Below are the code and all the weights of a small trained network. Each question names an input and a target symbol and asks about switching units off, where a switched-off unit gives its printed mean instead of its output.

import numpy as np


def w(rows, s, z=0):
    codes = np.array(rows[::2]) - 128.0
    scale = np.full(codes.shape[1], s)
    scale[-1] = z or s
    return codes * scale


def f(y):
    return np.maximum(y, 0)


def softmax(a):
    e = np.exp(a - a.max(-1, keepdims=True))
    return e / e.sum(-1, keepdims=True)


def log_softmax(a):
    a = a - a.max(-1, keepdims=True)
    return a - np.log(np.exp(a).sum(-1, keepdims=True))


def net(x, mask):
    ids = ['γδεζθλμξπτφψ'.index(c) for c in x.split()]
    T = len(ids)
    res = E[ids] + P[:T]
    u = 0
    for l in range(2):
        r = res
        for j in range(3):
            rows = slice(2 * j, 2 * j + 2)
            q, k, v = (r @ M[l][rows].T for M in (Q, K, V))
            z = softmax(np.where(np.tri(T) > 0, q @ k.T / 2**0.5, -1e9)) @ v
            o = O[l][rows]
            res = res + np.where(mask[u + j], z, o[:, -1]) @ o[:, :-1]
        u += 3
        y = f(res @ A[l][:, :-1].T + A[l][:, -1])
        res = res + np.where(mask[u : u + 12], y, B[l][:, -1]) @ B[l][:, :-1]
        u += 12
    return log_softmax(res[-1] @ U[:, :-1].T + U[:, -1])


Q, K, V, O, A, B = {}, {}, {}, {}, {}, {}
E = w([
[97,255,152],'γ',
[124,126,138],'δ',
[111,113,150],'ε',
[137,130,116],'ζ',
[99,115,132],'θ',
[125,115,129],'λ',
[127,114,108],'μ',
[203,200,136],'ξ',
[125,88,103],'π',
[153,190,69],'τ',
[160,76,135],'φ',
[185,104,175],'ψ',
],0.029)
P = w([
[146,174,145],'0',
[74,185,98],'1',
[26,180,62],'2',
[28,188,37],'3',
[23,188,19],'4',
[15,191,13],'5',
[32,166,17],'6',
[47,169,3],'7',
[74,161,2],'8',
[83,177,12],'9',
[75,178,28],'10',
],0.0032)
Q[0] = w([
[53,179,198],'L0H1',
[146,94,154],'L0H1',
[194,8,151],'L0H2',
[207,2,67],'L0H2',
[141,164,86],'L0H3',
[137,145,143],'L0H3',
],0.018)
K[0] = w([
[95,231,251],'L0H1',
[176,101,166],'L0H1',
[246,2,198],'L0H2',
[184,30,4],'L0H2',
[77,180,134],'L0H3',
[160,133,132],'L0H3',
],0.015)
V[0] = w([
[239,60,205],'L0H1',
[120,202,157],'L0H1',
[118,126,173],'L0H2',
[153,125,12],'L0H2',
[218,3,115],'L0H3',
[38,173,62],'L0H3',
],0.0053)
O[0] = w([
[94,112,4,46],'L0H1',
[29,163,198,147],'L0H1',
[140,182,143,92],'L0H2',
[107,8,94,209],'L0H2',
[114,223,50,3],'L0H3',
[150,162,219,198],'L0H3',
],0.0037,0.0047)
A[0] = w([
[40,151,123,3],'L0N1',
[134,84,63,70],'L0N2',
[68,2,48,14],'L0N3',
[116,130,68,123],'L0N4',
[142,21,102,53],'L0N5',
[123,140,170,53],'L0N6',
[173,228,158,62],'L0N7',
[222,80,204,137],'L0N8',
[61,59,174,201],'L0N9',
[140,90,239,121],'L0N10',
[35,226,54,202],'L0N11',
[177,209,202,132],'L0N12',
],0.0077,0.0025)
B[0] = w([
[191,178,222,146],'L0N1',
[52,132,91,167],'L0N2',
[112,169,181,205],'L0N3',
[143,148,61,171],'L0N4',
[105,72,205,178],'L0N5',
[147,154,195,145],'L0N6',
[53,112,32,243],'L0N7',
[87,7,104,192],'L0N8',
[153,108,3,195],'L0N9',
[248,168,108,177],'L0N10',
[255,68,41,235],'L0N11',
[67,67,155,253],'L0N12',
],0.0079,0.0042)
Q[1] = w([
[145,244,164],'L1H1',
[248,61,218],'L1H1',
[83,93,118],'L1H2',
[123,182,21],'L1H2',
[72,144,234],'L1H3',
[26,152,153],'L1H3',
],0.012)
K[1] = w([
[174,190,6],'L1H1',
[107,199,222],'L1H1',
[173,137,140],'L1H2',
[147,35,68],'L1H2',
[195,128,81],'L1H3',
[141,83,111],'L1H3',
],0.017)
V[1] = w([
[180,204,98],'L1H1',
[231,118,216],'L1H1',
[14,42,231],'L1H2',
[217,68,255],'L1H2',
[153,26,116],'L1H3',
[118,97,184],'L1H3',
],0.01)
O[1] = w([
[166,194,69,107],'L1H1',
[254,161,196,89],'L1H1',
[86,15,32,2],'L1H2',
[253,100,170,37],'L1H2',
[217,9,163,174],'L1H3',
[94,80,93,105],'L1H3',
],0.0076,0.008)
A[1] = w([
[109,189,130,2],'L1N1',
[119,88,145,164],'L1N2',
[164,132,9,54],'L1N3',
[149,98,175,139],'L1N4',
[177,113,141,202],'L1N5',
[127,227,81,192],'L1N6',
[78,95,133,136],'L1N7',
[88,140,52,63],'L1N8',
[149,151,44,200],'L1N9',
[123,129,77,196],'L1N10',
[93,184,151,166],'L1N11',
[123,142,183,64],'L1N12',
],0.016,0.0062)
B[1] = w([
[175,74,15,170],'L1N1',
[121,197,120,168],'L1N2',
[254,194,100,182],'L1N3',
[154,158,65,157],'L1N4',
[117,43,163,169],'L1N5',
[134,111,158,252],'L1N6',
[190,147,100,171],'L1N7',
[117,167,175,176],'L1N8',
[31,60,148,205],'L1N9',
[46,147,131,182],'L1N10',
[140,189,171,199],'L1N11',
[159,117,76,137],'L1N12',
],0.018,0.014)
U = w([
[198,193,169,179],'γ',
[141,124,121,8],'δ',
[197,83,120,197],'ε',
[81,91,127,174],'ζ',
[129,97,209,56],'θ',
[91,129,102,144],'λ',
[83,176,24,193],'μ',
[126,104,85,143],'ξ',
[157,157,8,182],'π',
[75,162,137,109],'τ',
[131,139,75,3],'φ',
[95,115,107,199],'ψ',
],0.012,0.0037)

Each question gives the input, a string of symbols that net reads in full, and the target symbol t.
The units are the heads (2 rows each of Q, K, V and O) and the neurons (one row each of A and B). Each row of codes is followed by its name. A weight is (code - 128) times the scale printed after its matrix; where a second scale follows, it is the last column's (O, A, B and U).
mask holds one flag per unit, layer by layer, with each layer's heads first. A switched-off unit (its flag False) gives its mean, the last column of its rows in O or B, instead of its output. The means were averaged over made-up inputs and are rounded, as every weight is.
A unit's drop is (log p(t) with every unit on - log p(t) with that unit switched off) / (log p(t) with every unit on - log p(t) with every unit switched off).
The circuit of an input: a set's keep is (log p(t) with only the set's units on - log p(t) with every unit switched off) / (log p(t) with every unit on - log p(t) with every unit switched off). Starting from the 12 units with the biggest drops (on a tie, the unit counted first), units are removed one at a time, each time the one whose removal leaves the highest keep (on an exact tie, the one counted first), for as long as the keep stays at least 0.8.
circuit, biggest first: the units of the circuit, biggest drop first
k most important neurons of layer l: the k neurons of layer l with the biggest drops, biggest first
which heads matter: for each layer, one digit per head in row order, 1 if its drop is at least 0.15 and else 0, layers parted by /
input ζ τ γ π ζ, target ζ: 2 most important neurons of layer 0 -> L0N12, L0N7
input ζ π θ, target μ: which heads matter -> 001 / 110
input φ ζ π θ θ, target μ: which heads matter -> 101 / 110
input ζ ζ ζ ζ ζ ζ ζ ψ θ, target ε: 2 most important neurons of layer 0 -> L0N8, L0N9
input δ τ τ φ ζ δ π δ ψ ξ, target ε: circuit, biggest first -> L0N8, L1H2
input ζ φ π ε ζ ζ ζ τ δ δ, target γ: circuit, biggest first -> L1N9
input ξ φ ζ τ π π ζ ζ, target μ: circuit, biggest first -> L0H3, L1N6, L1H1
input τ μ ζ ξ ζ ζ, target τ: 2 most important neurons of layer 0 -> L0N11, L0N12
input ζ ψ τ ζ ε ζ λ τ ζ, target γ: which heads matter -> 001 / 010
input τ ζ γ ζ ε, target ε: which heads matter -> 101 / 110
input ζ π τ μ ζ γ π ψ τ, target τ: circuit, biggest first -> L1H3, L1N8
input ξ ψ ζ ε ζ ψ δ ζ, target ε: which heads matter -> 000 / 111
input ζ λ ζ ψ ζ, target ε: which heads matter -> 000 / 110
input ψ δ μ θ ζ ε π π ε, target μ: most important neuron of layer 0 -> L0N10
input ζ λ π ζ, target μ: circuit, biggest first -> L1H2, L1N6, L1N10
input φ φ ε ξ τ τ π τ ξ ε, target γ: which heads matter -> 001 / 010
input π ζ ξ ζ ξ μ, target τ: circuit, biggest first -> L0H3, L1N1, L1N8, L1H1
input ζ ζ φ τ λ τ ξ ζ ψ τ μ, target ε: circuit, biggest first -> L0N8, L1H2
input φ τ τ μ, target γ: circuit, biggest first -> L0N11, L1H2
input γ ε π, target π: which heads matter -> 100 / 010
input θ ξ θ τ τ λ, target γ: which heads matter -> 000 / 010
input ζ ζ τ ζ φ ζ φ ξ ζ, target π: circuit, biggest first -> L1N6, L1H2
input ζ γ π ξ τ ζ θ, target θ: 2 most important neurons of layer 0 -> L0N10, L0N11
input τ τ π, target γ: 2 most important neurons of layer 1 -> L1N11, L1N9
input δ ψ λ, target ε: circuit, biggest first -> L1H2
input ζ ζ ζ ξ ξ ξ ξ, target τ: 2 most important neurons of layer 0 -> L0N7, L0N12
input ε ε π θ μ ζ ζ π θ π τ, target γ: 3 most important neurons of layer 0 -> L0N12, L0N8, L0N4
input ε ε τ τ τ μ ψ ε τ, target ε: which heads matter -> 100 / 010
